Below are the code and all the weights of a small trained network. Each question names an input and a target symbol and asks about switching units off, where a switched-off unit gives its printed mean instead of its output.

import numpy as np


def w(rows, s, z=0):
    codes = np.array(rows[::2]) - 128.0
    scale = np.full(codes.shape[1], s)
    scale[-1] = z or s
    return codes * scale


def norm(h):
    return h / np.sqrt((h * h).mean(-1, keepdims=True) + 1e-5)


def f(y):
    return np.maximum(y, 0)


def softmax(a):
    e = np.exp(a - a.max(-1, keepdims=True))
    return e / e.sum(-1, keepdims=True)


def log_softmax(a):
    a = a - a.max(-1, keepdims=True)
    return a - np.log(np.exp(a).sum(-1, keepdims=True))


def net(x, mask):
    ids = ['βεζηθλμπστφψω'.index(c) for c in x.split()]
    T = len(ids)
    res = E[ids] + P[:T]
    u = 0
    for l in range(2):
        r = norm(res)
        for j in range(2):
            rows = slice(2 * j, 2 * j + 2)
            q, k, v = (r @ M[l][rows].T for M in (Q, K, V))
            z = softmax(np.where(np.tri(T) > 0, q @ k.T / 2**0.5, -1e9)) @ v
            o = O[l][rows]
            res = res + np.where(mask[u + j], z, o[:, -1]) @ o[:, :-1]
        u += 2
        y = f(norm(res) @ A[l][:, :-1].T + A[l][:, -1])
        res = res + np.where(mask[u : u + 4], y, B[l][:, -1]) @ B[l][:, :-1]
        u += 4
    return log_softmax(norm(res)[-1] @ U[:, :-1].T + U[:, -1])


Q, K, V, O, A, B = {}, {}, {}, {}, {}, {}
E = w([
[119,76,112,128,131,133,117],'β',
[191,107,154,107,102,126,87],'ε',
[113,110,122,149,90,159,88],'ζ',
[169,157,144,102,167,87,197],'η',
[117,95,113,135,133,150,116],'θ',
[164,50,101,189,228,114,131],'λ',
[54,151,114,175,142,151,201],'μ',
[106,69,147,166,115,151,118],'π',
[252,84,105,205,142,185,164],'σ',
[91,100,139,89,110,147,113],'τ',
[104,154,137,127,171,117,74],'φ',
[138,109,155,135,124,71,152],'ψ',
[121,112,73,112,124,100,105],'ω',
],0.032)
P = w([
[214,80,160,36,253,178,67],'0',
[191,56,25,92,166,219,28],'1',
[175,37,71,44,186,131,65],'2',
[151,47,74,88,169,119,87],'3',
[135,77,83,110,165,98,85],'4',
[111,95,89,137,152,79,87],'5',
[97,116,97,171,154,62,103],'6',
[78,113,96,201,136,31,97],'7',
[68,151,110,238,104,24,108],'8',
[53,161,78,255,93,26,76],'9',
[67,122,21,226,83,13,77],'10',
],0.0058)
Q[0] = w([
[248,158,215,68,182,214,187],'L0H0',
[158,37,96,148,11,104,176],'L0H0',
[2,47,173,171,76,129,89],'L0H1',
[49,106,164,150,132,72,20],'L0H1',
],0.008)
K[0] = w([
[199,135,119,106,140,149,138],'L0H0',
[87,93,97,90,58,118,158],'L0H0',
[80,134,88,209,97,12,92],'L0H1',
[70,140,140,147,143,110,103],'L0H1',
],0.011)
V[0] = w([
[104,183,80,61,133,121,102],'L0H0',
[36,108,167,102,79,86,122],'L0H0',
[82,167,176,150,132,36,89],'L0H1',
[157,98,254,143,81,203,204],'L0H1',
],0.0095)
O[0] = w([
[124,157,178,117,113,161,150,43],'L0H0',
[70,122,127,147,135,159,159,151],'L0H0',
[170,70,120,42,133,144,91,89],'L0H1',
[173,144,112,132,7,86,179,3],'L0H1',
],0.015,0.0041)
A[0] = w([
[74,68,46,6,128,147,174,242],'L0N0',
[126,91,72,145,146,91,15,159],'L0N1',
[32,102,65,141,95,44,144,192],'L0N2',
[15,192,72,150,124,203,171,254],'L0N3',
],0.011,0.0032)
B[0] = w([
[107,128,248,153,33,125,148,192],'L0N0',
[165,70,62,63,129,89,136,247],'L0N1',
[63,156,166,180,136,56,56,207],'L0N2',
[122,197,230,163,121,59,136,213],'L0N3',
],0.012)
Q[1] = w([
[224,123,91,102,189,132,124],'L1H0',
[120,84,201,190,102,86,163],'L1H0',
[148,96,45,106,176,174,82],'L1H1',
[83,105,198,180,125,1,134],'L1H1',
],0.0092)
K[1] = w([
[227,116,92,73,122,92,242],'L1H0',
[211,156,93,182,145,243,190],'L1H0',
[153,133,86,93,114,184,47],'L1H1',
[115,84,137,230,147,55,254],'L1H1',
],0.0075)
V[1] = w([
[183,103,142,98,191,125,199],'L1H0',
[70,188,64,1,143,113,113],'L1H0',
[128,130,106,131,91,207,142],'L1H1',
[101,83,114,98,99,130,26],'L1H1',
],0.0092)
O[1] = w([
[44,156,58,105,56,168,118,133],'L1H0',
[94,75,197,172,122,21,217,5],'L1H0',
[130,96,102,249,133,220,2,2],'L1H1',
[192,77,153,161,176,208,110,136],'L1H1',
],0.0084,0.007)
A[1] = w([
[190,96,93,51,83,174,107,73],'L1N0',
[152,254,143,112,103,85,219,93],'L1N1',
[51,177,52,135,149,135,29,1],'L1N2',
[93,201,175,68,126,116,136,145],'L1N3',
],0.0098,0.007)
B[1] = w([
[69,92,226,79,11,105,157,176],'L1N0',
[52,124,105,68,143,197,147,227],'L1N1',
[175,162,86,88,103,160,19,154],'L1N2',
[108,167,91,106,102,130,170,254],'L1N3',
],0.012,0.005)
U = w([
[128,81,29,154,192,83,150,113],'β',
[153,119,91,175,90,140,154,255],'ε',
[176,145,163,124,132,78,105,136],'ζ',
[85,117,85,111,90,91,135,60],'η',
[95,161,64,74,147,117,177,160],'θ',
[105,114,98,124,123,98,109,91],'λ',
[110,128,113,125,102,87,118,101],'μ',
[88,61,115,247,98,55,67,62],'π',
[77,141,69,134,84,161,26,126],'σ',
[64,169,197,208,110,161,136,193],'τ',
[77,43,138,118,109,185,146,149],'φ',
[150,65,167,77,21,124,141,96],'ψ',
[108,133,156,86,225,180,100,139],'ω',
],0.013,0.0084)

Each question gives the input, a string of symbols that net reads in full, and the target symbol t.
The units are the heads (2 rows each of Q, K, V and O) and the neurons (one row each of A and B). Each row of codes is followed by its name. A weight is (code - 128) times the scale printed after its matrix; where a second scale follows, it is the last column's (O, A, B and U).
mask holds one flag per unit, layer by layer, with each layer's heads first. A switched-off unit (its flag False) gives its mean, the last column of its rows in O or B, instead of its output. The means were averaged over made-up inputs and are rounded, as every weight is.
A unit's drop is (log p(t) with every unit on - log p(t) with that unit switched off) / (log p(t) with every unit on - log p(t) with every unit switched off).
The circuit of an input: a set's keep is (log p(t) with only the set's units on - log p(t) with every unit switched off) / (log p(t) with every unit on - log p(t) with every unit switched off). Starting from all 12 units, units are removed one at a time, each time the one whose removal leaves the highest keep (on an exact tie, the one counted first), for as long as the keep stays at least 0.8.
circuit, biggest first: the units of the circuit, biggest drop first
top k neurons: the k neurons with the biggest drops, biggest first
top k neurons in layer l: the k neurons of layer l with the biggest drops, biggest first
input λ λ μ π ε τ φ β, target φ: top 2 neurons in layer 0 -> (L0N0, L0N2)
input π ψ ζ θ, target ψ: circuit, biggest first -> (L0N0, L0H1)
input λ ψ μ ζ, target ψ: top neuron -> (L0N1)
input σ ζ ζ θ φ μ π μ σ ε τ, target τ: circuit, biggest first -> (L0H0, L0N3)
input σ ψ σ θ τ ε μ ψ β, target ψ: circuit, biggest first -> (L0H1, L0N0)
input λ ε σ λ ω, target σ: circuit, biggest first -> (L1H0, L1N2)
input ζ ζ ζ, target ζ: top 3 neurons -> (L0N3, L0N1, L0N0)
input σ ζ π β ζ τ λ ζ, target τ: circuit, biggest first -> (L0H0, L0N3)
input ε ζ η θ, target θ: circuit, biggest first -> (L0H1, L1H1, L0N0)
input σ σ ζ ψ, target σ: top 2 neurons in layer 0 -> (L0N2, L0N1)
input ζ ζ σ η φ β, target φ: circuit, biggest first -> (L0H1, L0N2, L0N3, L0N0)
input φ φ φ π ζ ζ π θ, target π: circuit, biggest first -> (L1N1, L0N2)
input η τ ζ π, target τ: top 2 neurons in layer 0 -> (L0N1, L0N3)
input λ ψ ζ σ σ σ φ τ, target φ: top neuron -> (L0N0)
input σ ζ β, target σ: top 2 neurons -> (L0N1, L1N2)
input σ π φ τ η σ σ φ θ, target φ: circuit, biggest first -> (L0H1, L0N2, L0N0, L0N3)
input β θ θ θ, target θ: top 4 neurons -> (L0N3, L0N0, L1N1, L1N3)
input ε λ η π, target π: circuit, biggest first -> (L0H0, L0H1, L0N2)
input σ σ ψ ζ ψ ψ θ ψ π, target ψ: top 2 neurons -> (L0N0, L1N0)
input ψ ε ω τ, target ω: top neuron in layer 0 -> (L0N2)
input θ ζ ζ, target θ: top 2 neurons in layer 1 -> (L1N1, L1N3)
